Below are the code and all the weights of a small trained network. Each question names an input and a class and asks about switching units off, where a switched-off unit gives its printed mean instead of its output.

import numpy as np


def w(rows, s, z=0):
    codes = np.array(rows[::2]) - 128.0
    scale = np.full(codes.shape[1], s)
    scale[-1] = z or s
    return codes * scale


def f(y):
    return y / 2 * (1 + np.tanh(0.7978845608 * (y + 0.044715 * y**3)))


def log_softmax(a):
    a = a - a.max(-1, keepdims=True)
    return a - np.log(np.exp(a).sum(-1, keepdims=True))


def net(x, mask):
    res = np.array(x, float).reshape(1, 7) / 4 @ E
    y = f(res @ A[0][:, :-1].T + A[0][:, -1])
    res = res + np.where(mask, y, B[0][:, -1]) @ B[0][:, :-1]
    return log_softmax(res[-1] @ U[:, :-1].T + U[:, -1])


A, B = {}, {}
E = w([
[123,216,218,62,87,99],'x0',
[232,169,147,134,186,151],'x1',
[123,131,123,123,135,135],'x2',
[138,105,156,127,121,113],'x3',
[126,119,140,125,135,127],'x4',
[112,151,103,125,145,148],'x5',
[135,135,63,83,214,4],'x6',
],0.013)
A[0] = w([
[3,96,114,111,86,92,62],'N0',
[71,124,131,167,103,86,4],'N1',
[122,125,114,128,146,83,126],'N2',
[115,177,164,90,111,107,87],'N3',
[135,133,97,114,175,39,117],'N4',
[108,156,151,98,117,114,40],'N5',
[139,131,114,164,133,124,25],'N6',
[135,140,116,133,158,83,125],'N7',
[99,92,99,175,130,113,74],'N8',
[134,96,112,172,143,139,57],'N9',
[222,158,138,136,170,146,64],'N10',
[109,118,156,134,139,146,87],'N11',
[105,178,162,116,116,101,65],'N12',
[110,157,134,138,147,82,147],'N13',
[121,124,115,161,142,127,24],'N14',
[169,78,93,145,147,139,91],'N15',
[130,115,100,117,139,80,231],'N16',
[192,148,136,143,161,136,27],'N17',
[132,128,152,165,88,199,166],'N18',
[152,94,131,94,104,154,98],'N19',
[156,131,127,117,135,136,3],'N20',
[124,135,132,143,123,137,175],'N21',
[110,144,162,190,107,160,179],'N22',
[137,70,103,141,144,138,38],'N23',
[125,150,146,121,120,124,67],'N24',
],0.023,0.0034)
B[0] = w([
[254,109,118,127,128,81,236],'N0',
[199,137,108,118,141,113,171],'N1',
[113,94,114,116,120,144,182],'N2',
[79,170,163,193,148,146,194],'N3',
[80,84,118,72,82,140,251],'N4',
[107,163,150,155,160,149,166],'N5',
[130,128,152,145,126,129,145],'N6',
[111,98,128,112,113,143,189],'N7',
[105,171,171,170,158,137,192],'N8',
[98,172,160,151,138,139,183],'N9',
[236,122,114,141,129,81,216],'N10',
[122,147,109,107,123,137,144],'N11',
[84,186,140,168,160,142,181],'N12',
[105,114,112,127,117,149,174],'N13',
[107,177,135,124,131,117,150],'N14',
[102,159,167,168,153,142,203],'N15',
[95,119,101,87,122,136,200],'N16',
[210,137,104,123,138,101,185],'N17',
[81,75,121,54,94,131,231],'N18',
[105,134,100,107,126,118,150],'N19',
[147,99,165,125,142,117,139],'N20',
[106,110,115,128,129,114,142],'N21',
[95,88,88,105,113,143,200],'N22',
[94,172,132,183,145,150,190],'N23',
[115,125,139,169,138,143,148],'N24',
],0.029,0.024)
U = w([
[31,2,55,104,62,154,3],'0',
[208,60,74,186,133,54,251],'1',
[39,132,143,243,156,162,130],'2',
],0.0089,0.0005)

Each question gives the input, the list of numbers given to net, and the class t.
The units are the neurons (one row each of A and B). Each row of codes is followed by its name. A weight is (code - 128) times the scale printed after its matrix; where a second scale follows, it is the last column's (A, B and U).
mask holds one flag per neuron, in row order. A switched-off neuron (its flag False) gives its mean, the last column of its row in B, instead of its output. The means were averaged over made-up inputs and are rounded, as every weight is.
A unit's drop is (log p(t) with every unit on - log p(t) with that unit switched off) / (log p(t) with every unit on - log p(t) with every unit switched off).
The circuit of an input: a set's keep is (log p(t) with only the set's units on - log p(t) with every unit switched off) / (log p(t) with every unit on - log p(t) with every unit switched off). Starting from the 12 units with the biggest drops (on a tie, the unit counted first), units are removed one at a time, each time the one whose removal leaves the highest keep (on an exact tie, the one counted first), for as long as the keep stays at least 0.8.
units of the circuit, in order: the units of the circuit, biggest drop first
top k neurons: the k neurons with the biggest drops, biggest first
drop of u: that unit's drop, to one decimal
input [3,-7,8,-3,-7,-4,4], class 1: units of the circuit, in order : (N0)
input [6,-5,-3,-8,5,-5,1], class 2: top 3 neurons : (N3; N12; N10)
input [-3,-4,4,3,6,-4,-3], class 1: top 2 neurons : (N4; N0)
input [6,-4,6,1,0,2,5], class 2: top 4 neurons : (N3; N12; N18; N5)
input [-8,6,2,1,-7,-2,8], class 0: top 2 neurons : (N4; N16)
input [5,-4,2,-8,1,3,-2], class 2: top 3 neurons : (N10; N3; N12)
input [7,5,-5,-1,6,7,-4], class 2: top 2 neurons : (N3; N0)
input [-7,-3,-4,-3,4,-2,-6], class 2: top 2 neurons : (N8; N4)
input [7,5,1,-8,4,3,5], class 2: top 3 neurons : (N3; N0; N12)
input [2,6,7,1,5,-6,7], class 0: top 2 neurons : (N4; N0)
input [-3,0,1,-3,-2,6,-2], class 2: top 2 neurons : (N4; N16)
input [8,7,-8,7,-3,-3,1], class 2: top 4 neurons : (N3; N0; N12; N5)
input [-4,6,-7,4,1,3,8], class 0: drop of N4 : 7.7
input [5,8,-2,-4,-5,7,1], class 1: units of the circuit, in order : (N10)
input [-2,4,-8,7,-1,-8,6], class 0: drop of N4 : 1.2
input [-3,-7,-2,-2,-2,4,0], class 1: drop of N11 : 0.0
